Here is a tiny trained network, its code and every weight. The questions are about switching its units off for an input and a target symbol, where a switched-off unit gives its printed mean instead of its output.

import numpy as np


def w(rows, s, z=0):
    codes = np.array(rows[::2]) - 128.0
    scale = np.full(codes.shape[1], s)
    scale[-1] = z or s
    return codes * scale


def norm(h):
    return h / np.sqrt((h * h).mean(-1, keepdims=True) + 1e-5)


def f(y):
    return np.maximum(y, 0)


def softmax(a):
    e = np.exp(a - a.max(-1, keepdims=True))
    return e / e.sum(-1, keepdims=True)


def log_softmax(a):
    a = a - a.max(-1, keepdims=True)
    return a - np.log(np.exp(a).sum(-1, keepdims=True))


def net(x, mask):
    ids = ['ΓΘΣδεξτ'.index(c) for c in x.split()]
    T = len(ids)
    res = E[ids] + P[:T]
    r = norm(res)
    for j in range(2):
        rows = slice(2 * j, 2 * j + 2)
        q, k, v = (r @ M[0][rows].T for M in (Q, K, V))
        z = softmax(np.where(np.tri(T) > 0, q @ k.T / 2**0.5, -1e9)) @ v
        o = O[0][rows]
        res = res + np.where(mask[j], z, o[:, -1]) @ o[:, :-1]
    y = f(norm(res) @ A[0][:, :-1].T + A[0][:, -1])
    res = res + np.where(mask[2:10], y, B[0][:, -1]) @ B[0][:, :-1]
    return log_softmax(norm(res)[-1] @ U[:, :-1].T + U[:, -1])


Q, K, V, O, A, B = {}, {}, {}, {}, {}, {}
E = w([
[90,15,143,194],'Γ',
[158,200,164,66],'Θ',
[46,184,176,5],'Σ',
[85,158,64,53],'δ',
[134,41,165,53],'ε',
[46,107,249,123],'ξ',
[218,134,245,160],'τ',
],0.016)
P = w([
[1,174,161,129],'0',
[49,175,114,132],'1',
[74,163,119,148],'2',
[114,233,119,156],'3',
[93,171,131,176],'4',
[49,80,157,161],'5',
[71,63,175,170],'6',
[63,133,161,90],'7',
],0.0066)
Q[0] = w([
[141,105,157,135],'h0',
[48,194,155,125],'h0',
[161,69,71,92],'h1',
[80,163,6,90],'h1',
],0.019)
K[0] = w([
[141,102,147,190],'h0',
[254,24,117,211],'h0',
[112,228,149,179],'h1',
[192,228,69,230],'h1',
],0.012)
V[0] = w([
[33,125,64,178],'h0',
[179,7,131,186],'h0',
[129,77,121,61],'h1',
[201,69,150,52],'h1',
],0.014)
O[0] = w([
[71,72,2,110,135],'h0',
[123,58,157,183,60],'h0',
[33,167,112,78,253],'h1',
[7,34,198,2,148],'h1',
],0.0089,0.0045)
A[0] = w([
[194,169,165,46,65],'n0',
[230,145,185,124,129],'n1',
[123,105,176,40,70],'n2',
[191,144,71,47,76],'n3',
[128,6,137,51,198],'n4',
[127,133,106,33,252],'n5',
[127,124,112,134,39],'n6',
[111,91,10,208,253],'n7',
],0.012,0.003)
B[0] = w([
[73,12,160,82,197],'n0',
[149,113,226,141,174],'n1',
[49,158,162,157,222],'n2',
[253,144,3,158,166],'n3',
[45,20,123,81,232],'n4',
[180,79,156,129,254],'n5',
[129,149,152,98,129],'n6',
[150,33,103,218,210],'n7',
],0.011,0.0079)
U = w([
[91,186,111,54,85],'Γ',
[136,137,83,141,219],'Θ',
[102,107,162,111,2],'Σ',
[204,83,190,74,45],'δ',
[32,194,152,189,206],'ε',
[183,107,254,158,207],'ξ',
[117,53,138,220,227],'τ',
],0.0096,0.002)

Each question gives the input, a string of symbols that net reads in full, and the target symbol t.
The units are the heads (2 rows each of Q, K, V and O) and the neurons (one row each of A and B). Each row of codes is followed by its name. A weight is (code - 128) times the scale printed after its matrix; where a second scale follows, it is the last column's (O, A, B and U).
mask holds one flag per unit, heads first, then neurons. A switched-off unit (its flag False) gives its mean, the last column of its rows in O or B, instead of its output. The means were averaged over made-up inputs and are rounded, as every weight is.
A unit's drop is (log p(t) with every unit on - log p(t) with that unit switched off) / (log p(t) with every unit on - log p(t) with every unit switched off).
The circuit of an input: a set's keep is (log p(t) with only the set's units on - log p(t) with every unit switched off) / (log p(t) with every unit on - log p(t) with every unit switched off). Starting from all 10 units, units are removed one at a time, each time the one whose removal leaves the highest keep (on an exact tie, the one counted first), for as long as the keep stays at least 0.8.
units of the circuit, in order: the units of the circuit, biggest drop first
most important unit: the unit with the biggest drop
top k neurons: the k neurons with the biggest drops, biggest first
which heads matter: for each layer, one digit per head in row order, 1 if its drop is at least 0.15 and else 0, layers parted by /
drop when u is switched off: that unit's drop, to one decimal
input ξ Σ ξ Σ Σ Θ, target δ: most important unit : n0
input Σ Γ Σ ξ δ, target τ: units of the circuit, in order : [n7, h1]
input τ Σ Θ, target ξ: which heads matter : 10
input Σ τ ξ, target ξ: which heads matter : 11
input Γ Θ Γ Σ ξ Σ Σ δ, target τ: units of the circuit, in order : [h0, n7]
input ε τ Θ Θ Σ Θ δ, target ξ: which heads matter : 11
input τ Σ ξ, target ξ: units of the circuit, in order : [h0, h1]
input Γ Σ δ δ ξ Σ Σ Θ, target τ: units of the circuit, in order : [h0, h1]
input ε τ τ δ δ Σ, target ξ: which heads matter : 10
input Γ ξ ξ Θ δ ξ Θ Σ, target τ: which heads matter : 11
input Σ Θ ξ Σ Σ δ, target Θ: units of the circuit, in order : [h0, n3, h1]
input ξ τ τ τ δ, target ξ: which heads matter : 10
input Σ Σ ξ, target ε: top 3 neurons : [n5, n4, n0]
input ξ Γ Σ Θ, target τ: drop when n7 is switched off : 0.2
input Γ Γ Σ ξ, target τ: drop when h1 is switched off : 0.3
input δ Σ δ, target Θ: drop when h1 is switched off : 0.1
input δ ξ δ Γ ξ δ Σ, target τ: drop when h0 is switched off : 1.6
